array([[134, 139, 130, 134, 134, 114, 136, 112, 138, 135, 140],
       [127, 145, 130, 130, 135, 122, 140, 117, 142, 135, 136],
       [122, 143, 131, 127, 135, 130, 139, 124, 140, 134, 129],
       [109, 143, 132, 119, 135, 145, 140, 137, 141, 134, 117],
       [136, 130, 131, 133, 134, 114, 132, 114, 131, 134, 138],
       [118, 125, 134, 121, 133, 136, 131, 135, 128, 133, 118],
       [137, 133, 130, 135, 134, 112, 133, 111, 133, 135, 141],
       [132, 100, 136, 126, 131, 123, 118, 130, 111, 132, 122],
       [127, 145, 130, 130, 135, 122, 140, 117, 142, 135, 136],
       [141, 108, 134, 133, 132, 111, 121, 117, 117, 133, 135],
       [144, 114, 132, 136, 133, 106, 124, 111, 121, 134, 141],
       [134, 130, 131, 132, 134, 117, 132, 116, 131, 134, 136],
       [134, 130, 131, 132, 134, 117, 132, 116, 131, 134, 136],
       [110, 140, 133, 119, 134, 145, 139, 138, 139, 133, 116],
       [112, 137, 133, 120, 134, 142, 137, 136, 137, 133, 117],
       [117, 116, 135, 119, 133, 139, 127, 139, 122, 132, 114]])
Rows and columns are numbered from 1.
Read off the entry in the bottom-right corner.
114
The entry in the top-right corner is 140
The entry in row 1 and column 3 -> 130
Read off the entry at row 2, column 1.
127
The bottom entry of the column that holds the smallest entry -> 116
Read off the entry just right of the smallest entry.
136
Read off the entry directly below 129.
117
The entry in row 1 and column 1: 134
Read off the entry in row 3 and column 1.
122
Read off the bottom-left entry.
117
The entry at row 2, column 3 is 130
Read off the entry in row 1 and column 2.
139
The entry just left of the smallest entry: 132
The smallest entry is 100

Questions about the table below.
1) Read off the entry just right of the largest entry.
2) Read off the fourth entry in reading order.
3) Read off the entry just left of the smallest entry.
4) Read off the fifth entry in reading order.
5) Read off the first entry in reading order.
[[124, 132, 127, 130, 128, 128, 130], [132, 147, 131, 137, 129, 130, 127], [141, 129, 133, 129, 129, 128, 121], [142, 101, 137, 115, 126, 132, 100], [109, 113, 118, 120, 126, 125, 140], [122, 122, 122, 125, 129, 123, 142], [119, 118, 121, 123, 128, 124, 140], [124, 112, 133, 119, 123, 135, 101], [120, 117, 122, 123, 128, 124, 139], [130, 125, 129, 127, 128, 128, 125], [112, 114, 119, 121, 127, 124, 140], [118, 122, 121, 125, 128, 124, 141]]
1) 131
2) 130
3) 132
4) 128
5) 124

M =
[[117 124 136 131 116 130]
 [131 125 116 123 150 130]
 [132 121 130 122 126 131]
 [141 137 122 126 130 122]
 [128 120 121 128 144 133]
 [123 126 135 139 113 127]
 [139 145 124 127 129 118]
 [135 125 130 123 119 128]
 [130 122 120 121 142 132]
 [136 134 115 125 147 125]
 [132 127 133 135 113 126]
 [112 121 132 124 123 131]
 [122 117 136 120 118 135]
 [114 123 128 128 130 129]]
Rows and columns are numbered from 1.
The entry in the bottom-right corner? 129
The bottom entry of the column that holds the largest entry -> 130
The entry at row 1, column 1: 117
The entry in row 3 and column 1: 132
The entry just right of 134? 115
The entry at row 1, column 2: 124
The bottom-left entry: 114
The entry at row 1, column 3 -> 136
The entry directly below 150 -> 126
The maximum? 150
The top-right entry? 130
The entry directly above 145? 126
The entry in row 2 and column 3? 116
The entry just right of the smallest entry -> 121
The top entry of the column that holds the largest entry? 116
The entry directly above the smallest entry: 132
The entry in row 3 and column 2? 121
The smallest entry -> 112
The entry just left of the largest entry is 123
The entry directly below the smallest entry? 122
The entry just right of the largest entry? 130

Read these off the grid that follows. Counting starts at 1.
1) Which number is the entry at row 1, column 1?
2) Which number is the entry in the bottom-left corner?
3) Which number is the entry directly below 127?
4) Which number is the entry just left of 118?
5) Which number is the entry at row 3, column 1?
6) Which number is the entry directly below the largest entry?
7) Which number is the top-right entry?
125	129	128	119	131	133	136	123	120	126	125	133	123
125	131	129	126	138	128	130	126	126	138	132	130	145
123	132	143	144	118	116	120	128	139	124	140	117	140
119	130	126	144	129	124	124	123	138	123	132	124	136
122	109	143	122	107	126	137	127	141	111	148	146	99
128	134	134	129	119	119	123	126	124	120	133	115	121
1) 125
2) 128
3) 126
4) 144
5) 123
6) 133
7) 123

Read these off the matrix that follows.
1) Find the first entry in reading order.
2) Find the bottom-right entry.
3) Find the entry directly above 142.
4) Find the 2nd largest entry.
5) Find the second entry in reading order.
6) Find the largest entry in the first column.
7) Find the last entry in the row that holds the largest entry.
8) Find the 4th entry in reading order.
[[118 128 134 121]
 [129 129 131 117]
 [128 128 130 124]
 [108 130 140 115]
 [130 132 134 104]
 [128 141 133 107]
 [125 132 130 124]
 [117 146 134 112]
 [119 135 133 121]
 [127 125 136 107]
 [124 136 131 121]
 [120 142 133 115]
 [124 133 130 124]
 [108 131 139 115]
 [127 138 131 115]
 [129 128 135 106]]
1) 118
2) 106
3) 136
4) 142
5) 128
6) 130
7) 112
8) 121

X =
131,129,126,125,115,126,129,155,130,129
129,129,123,131,136,132,130,127,134,133
131,127,130,132,136,130,126,125,130,126
128,128,129,134,135,130,128,130,132,129
131,128,128,123,134,126,131,133,131,133
Rows and columns are numbered from 1.
The entry in row 3 and column 1 is 131
The top-right entry is 129
The entry in row 2 and column 1: 129
The bottom entry of the column that holds the largest entry: 133
The bottom entry of the column that holds the smallest entry -> 134
Read off the entry just right of the smallest entry.
Answer: 126
Read off the entry at row 1, column 2.
Answer: 129
Read off the entry in row 1 and column 1.
Answer: 131
The bottom-left entry -> 131
Read off the largest entry.
Answer: 155
Read off the entry just left of the largest entry.
Answer: 129
Read off the entry in row 2 and column 3.
Answer: 123
Read off the entry in row 1 and column 3.
Answer: 126
